Here is a tiny trained network, its code and every weight. The questions are about switching its units off for an input and a target symbol, where a switched-off unit gives its printed mean instead of its output.

import numpy as np


def w(rows, s, z=0):
    codes = np.array(rows[::2]) - 128.0
    scale = np.full(codes.shape[1], s)
    scale[-1] = z or s
    return codes * scale


def f(y):
    return np.maximum(y, 0)


def softmax(a):
    e = np.exp(a - a.max(-1, keepdims=True))
    return e / e.sum(-1, keepdims=True)


def log_softmax(a):
    a = a - a.max(-1, keepdims=True)
    return a - np.log(np.exp(a).sum(-1, keepdims=True))


def net(x, mask):
    ids = ['αβεζηθλπστφψ'.index(c) for c in x.split()]
    T = len(ids)
    res = E[ids] + P[:T]
    u = 0
    for l in range(2):
        q, k, v = (res @ M[l].T for M in (Q, K, V))
        z = softmax(np.where(np.tri(T) > 0, q @ k.T / 4**0.5, -1e9)) @ v
        res = res + np.where(mask[u], z, O[l][:, -1]) @ O[l][:, :-1]
        u += 1
        y = f(res @ A[l][:, :-1].T + A[l][:, -1])
        res = res + np.where(mask[u : u + 12], y, B[l][:, -1]) @ B[l][:, :-1]
        u += 12
    return log_softmax(res[-1] @ U[:, :-1].T + U[:, -1])


Q, K, V, O, A, B = {}, {}, {}, {}, {}, {}
E = w([
[211,160,86,112,130,157,102,114,62,114],'α',
[102,82,152,109,178,45,71,142,156,112],'β',
[131,168,67,113,111,176,156,109,222,110],'ε',
[146,89,147,126,41,4,147,250,133,170],'ζ',
[102,130,183,169,205,99,170,124,132,144],'η',
[66,157,49,134,166,170,150,88,94,91],'θ',
[82,154,89,106,85,97,138,173,147,94],'λ',
[152,72,73,190,101,71,125,197,173,82],'π',
[147,177,144,123,149,86,186,179,167,109],'σ',
[85,160,150,156,68,167,219,113,139,132],'τ',
[216,81,169,124,139,139,154,170,112,109],'φ',
[147,167,113,194,164,110,167,216,123,131],'ψ',
],0.021)
P = w([
[117,153,157,89,54,165,18,165,168,78],'0',
[196,163,171,129,153,137,101,107,124,139],'1',
[163,162,185,147,111,145,55,143,103,65],'2',
[157,102,201,154,179,104,176,135,135,141],'3',
[146,90,119,134,130,173,158,170,113,2],'4',
[109,55,228,147,113,165,125,44,133,74],'5',
[111,39,194,130,114,143,141,113,101,73],'6',
],0.0076)
Q[0] = w([
[179,161,98,194,88,137,56,159,126,120],'0.h1',
[195,148,130,214,177,130,204,97,117,84],'0.h1',
[47,105,133,131,130,81,96,87,107,192],'0.h1',
[112,111,132,53,142,146,11,101,2,162],'0.h1',
],0.0071)
K[0] = w([
[163,225,170,172,138,172,119,154,116,90],'0.h1',
[176,128,158,193,215,120,168,148,118,2],'0.h1',
[11,81,92,85,181,131,24,114,170,224],'0.h1',
[140,76,153,18,162,252,55,59,155,163],'0.h1',
],0.0059)
V[0] = w([
[63,116,88,154,142,158,79,154,101,116],'0.h1',
[110,65,57,89,125,112,167,192,114,175],'0.h1',
[151,169,146,235,162,148,152,254,109,118],'0.h1',
[131,147,134,78,146,75,110,139,158,40],'0.h1',
],0.0076)
O[0] = w([
[219,98,2,85,67,114,119,101,114,162,119],'0.h1',
[184,204,221,180,139,124,15,122,93,113,131],'0.h1',
[112,81,185,118,7,157,142,169,77,179,254],'0.h1',
[105,102,143,112,170,172,193,139,91,106,178],'0.h1',
],0.0079,0.0095)
A[0] = w([
[148,177,99,90,139,157,113,70,32,115,114],'0.n1',
[56,95,58,91,175,136,92,81,105,125,113],'0.n2',
[82,103,113,149,141,126,131,98,144,61,83],'0.n3',
[95,175,127,106,137,154,83,140,162,76,126],'0.n4',
[91,162,80,127,158,188,127,110,138,116,75],'0.n5',
[214,119,123,189,61,221,166,63,176,162,145],'0.n6',
[171,69,116,211,142,136,181,148,113,126,210],'0.n7',
[156,77,82,152,119,2,120,155,140,128,114],'0.n8',
[95,154,123,103,219,123,79,153,133,155,3],'0.n9',
[85,122,174,116,61,106,215,81,137,159,113],'0.n10',
[42,102,156,151,173,114,140,95,81,106,56],'0.n11',
[146,88,152,103,77,118,90,188,148,67,235],'0.n12',
],0.0078,0.0033)
B[0] = w([
[109,123,106,72,49,118,84,242,87,97,157],'0.n1',
[196,175,253,242,93,159,154,173,169,105,156],'0.n2',
[226,167,221,82,152,188,125,105,140,102,148],'0.n3',
[133,67,105,96,178,46,171,112,121,190,144],'0.n4',
[217,133,143,127,123,132,67,117,143,143,147],'0.n5',
[125,133,151,89,163,130,170,136,103,80,178],'0.n6',
[56,156,163,81,79,170,141,103,138,85,210],'0.n7',
[92,181,180,155,150,130,108,45,72,85,163],'0.n8',
[123,133,145,169,124,211,149,137,104,121,133],'0.n9',
[123,139,65,139,142,110,75,140,151,47,211],'0.n10',
[155,157,71,60,144,74,116,139,90,144,163],'0.n11',
[146,137,142,97,153,151,206,36,116,131,252],'0.n12',
],0.0073,0.011)
Q[1] = w([
[138,66,139,108,153,213,72,106,189,184],'1.h1',
[51,197,193,28,104,131,163,166,111,55],'1.h1',
[199,152,157,131,66,118,148,82,59,1],'1.h1',
[160,58,96,168,113,70,112,139,139,82],'1.h1',
],0.0054)
K[1] = w([
[134,97,70,99,177,127,105,201,195,95],'1.h1',
[97,118,254,82,166,139,165,70,91,18],'1.h1',
[101,44,131,164,151,84,135,143,131,85],'1.h1',
[182,100,12,208,150,121,73,125,176,76],'1.h1',
],0.0071)
V[1] = w([
[123,81,121,58,203,115,80,142,156,211],'1.h1',
[82,114,77,26,38,32,106,254,185,138],'1.h1',
[221,63,142,99,116,108,168,226,70,123],'1.h1',
[163,148,130,159,118,77,52,117,52,66],'1.h1',
],0.0065)
O[1] = w([
[200,94,99,139,111,7,132,90,177,65,7],'1.h1',
[121,194,134,180,69,43,226,125,137,142,66],'1.h1',
[234,12,187,115,107,116,75,95,132,135,196],'1.h1',
[214,209,93,97,145,171,161,1,102,127,133],'1.h1',
],0.0091,0.013)
A[1] = w([
[143,126,113,171,122,78,46,160,184,85,128],'1.n1',
[144,46,145,194,150,204,158,122,128,154,168],'1.n2',
[138,162,60,128,140,200,26,99,141,94,160],'1.n3',
[254,136,146,92,191,98,112,49,106,130,194],'1.n4',
[87,161,57,211,197,186,200,113,190,85,4],'1.n5',
[92,178,91,225,117,150,142,118,63,171,103],'1.n6',
[126,159,124,103,64,40,193,96,127,134,69],'1.n7',
[129,133,131,126,11,131,156,125,50,159,175],'1.n8',
[161,123,81,183,38,69,108,148,235,150,104],'1.n9',
[117,77,198,41,94,154,195,168,96,129,149],'1.n10',
[179,135,63,254,122,67,5,119,173,178,12],'1.n11',
[70,105,106,123,221,118,100,44,147,242,183],'1.n12',
],0.007,0.0026)
B[1] = w([
[82,107,144,71,190,192,215,99,130,218,128],'1.n1',
[120,122,175,89,122,28,46,137,124,149,191],'1.n2',
[116,121,188,166,160,97,160,139,104,173,159],'1.n3',
[84,82,157,182,83,108,186,135,132,42,156],'1.n4',
[184,140,35,46,180,158,118,164,59,146,132],'1.n5',
[211,77,109,32,104,172,76,84,172,121,139],'1.n6',
[37,127,39,119,152,90,150,105,135,145,133],'1.n7',
[189,132,52,122,144,175,123,115,235,148,183],'1.n8',
[98,73,170,68,145,217,216,25,106,186,129],'1.n9',
[119,115,164,182,102,43,202,68,169,141,254],'1.n10',
[2,242,116,125,217,185,237,23,77,107,128],'1.n11',
[224,48,35,184,123,178,143,149,93,154,136],'1.n12',
],0.006,0.025)
U = w([
[171,105,98,103,84,115,162,129,80,110,36],'α',
[152,110,134,175,183,159,156,137,111,70,226],'β',
[153,114,131,78,189,162,128,136,255,119,14],'ε',
[137,187,167,131,171,145,136,29,59,202,113],'ζ',
[45,204,190,149,132,75,156,172,88,98,133],'η',
[125,89,129,230,78,209,77,138,215,147,221],'θ',
[72,104,82,179,146,93,172,84,105,140,253],'λ',
[27,146,142,124,133,225,114,111,106,143,134],'π',
[119,170,171,195,138,101,176,141,115,120,17],'σ',
[107,150,107,104,144,120,171,106,109,106,219],'τ',
[104,74,165,96,99,125,41,177,175,84,66],'φ',
[126,91,176,134,102,123,66,164,183,155,83],'ψ',
],0.0051,0.0032)

Each question gives the input, a string of symbols that net reads in full, and the target symbol t.
The units are the heads (4 rows each of Q, K, V and O) and the neurons (one row each of A and B). Each row of codes is followed by its name. A weight is (code - 128) times the scale printed after its matrix; where a second scale follows, it is the last column's (O, A, B and U).
mask holds one flag per unit, layer by layer, with each layer's heads first. A switched-off unit (its flag False) gives its mean, the last column of its rows in O or B, instead of its output. The means were averaged over made-up inputs and are rounded, as every weight is.
A unit's drop is (log p(t) with every unit on - log p(t) with that unit switched off) / (log p(t) with every unit on - log p(t) with every unit switched off).
The circuit of an input: a set's keep is (log p(t) with only the set's units on - log p(t) with every unit switched off) / (log p(t) with every unit on - log p(t) with every unit switched off). Starting from the 12 units with the biggest drops (on a tie, the unit counted first), units are removed one at a time, each time the one whose removal leaves the highest keep (on an exact tie, the one counted first), for as long as the keep stays at least 0.8.
circuit, biggest first: the units of the circuit, biggest drop first
unit that matters most: the unit with the biggest drop
top k neurons in layer l: the k neurons of layer l with the biggest drops, biggest first
drop of u: that unit's drop, to one decimal
input η σ η, target η: circuit, biggest first	[1.h1 0.h1 1.n8]
input λ σ π η ζ, target ζ: circuit, biggest first	[0.n8 0.n12 1.h1]
input ε π α ζ ε ψ ε, target ζ: circuit, biggest first	[1.h1 0.h1 0.n8]
input θ π ε π π α τ, target π: circuit, biggest first	[1.h1]
input ε η τ π ε λ ψ, target π: top 2 neurons in layer 0	[0.n8 0.n7]
input η λ ψ τ, target θ: circuit, biggest first	[0.h1 1.n8]
input θ α τ π φ, target ψ: circuit, biggest first	[1.h1 1.n2 0.h1]
input η α β ζ π, target ζ: circuit, biggest first	[0.n8 1.h1 0.n12 0.h1]
input ζ π θ β π π, target π: circuit, biggest first	[1.h1 0.n8 0.n7 0.n12]
input β η ε π λ, target π: circuit, biggest first	[1.h1 0.n8 0.n12 0.n7]
input η θ σ φ α φ, target φ: circuit, biggest first	[1.h1 1.n2]
input η λ θ π α, target π: circuit, biggest first	[1.h1 0.n8 0.n7 0.n1]
input λ θ ψ, target θ: circuit, biggest first	[1.n8 0.h1]
input π ψ α, target π: top 4 neurons in layer 0	[0.n8 0.n12 0.n1 0.n11]
input τ π λ ε α ε ψ, target π: circuit, biggest first	[1.h1 0.n8 0.n7 0.n12]
input ζ π η α π τ λ, target π: circuit, biggest first	[1.h1]
input η θ η σ, target η: circuit, biggest first	[0.h1 1.h1 1.n8]
input π η α τ η, target π: top 2 neurons in layer 0	[0.n7 0.n10]
input η η θ λ φ α, target φ: top 2 neurons in layer 0	[0.n12 0.n1]
input τ θ β π, target ζ: unit that matters most	0.n8
input α σ φ, target φ: top 2 neurons in layer 1	[1.n2 1.n3]
input λ η π η, target π: top 4 neurons in layer 0	[0.n8 0.n12 0.n7 0.n10]
input λ π θ ε, target π: top 3 neurons in layer 0	[0.n8 0.n12 0.n6]
input β ζ σ σ η β, target β: top 2 neurons in layer 1	[1.n4 1.n12]
input σ τ σ ψ, target θ: top 2 neurons in layer 1	[1.n8 1.n6]
input σ φ η, target φ: top 2 neurons in layer 0	[0.n12 0.n10]
input η η η, target η: top neuron in layer 0	[0.n12]
input η π η τ, target π: top 2 neurons in layer 0	[0.n10 0.n7]
input η λ λ, target λ: drop of 0.n2	0.1
input φ θ η, target φ: drop of 0.n12	0.5
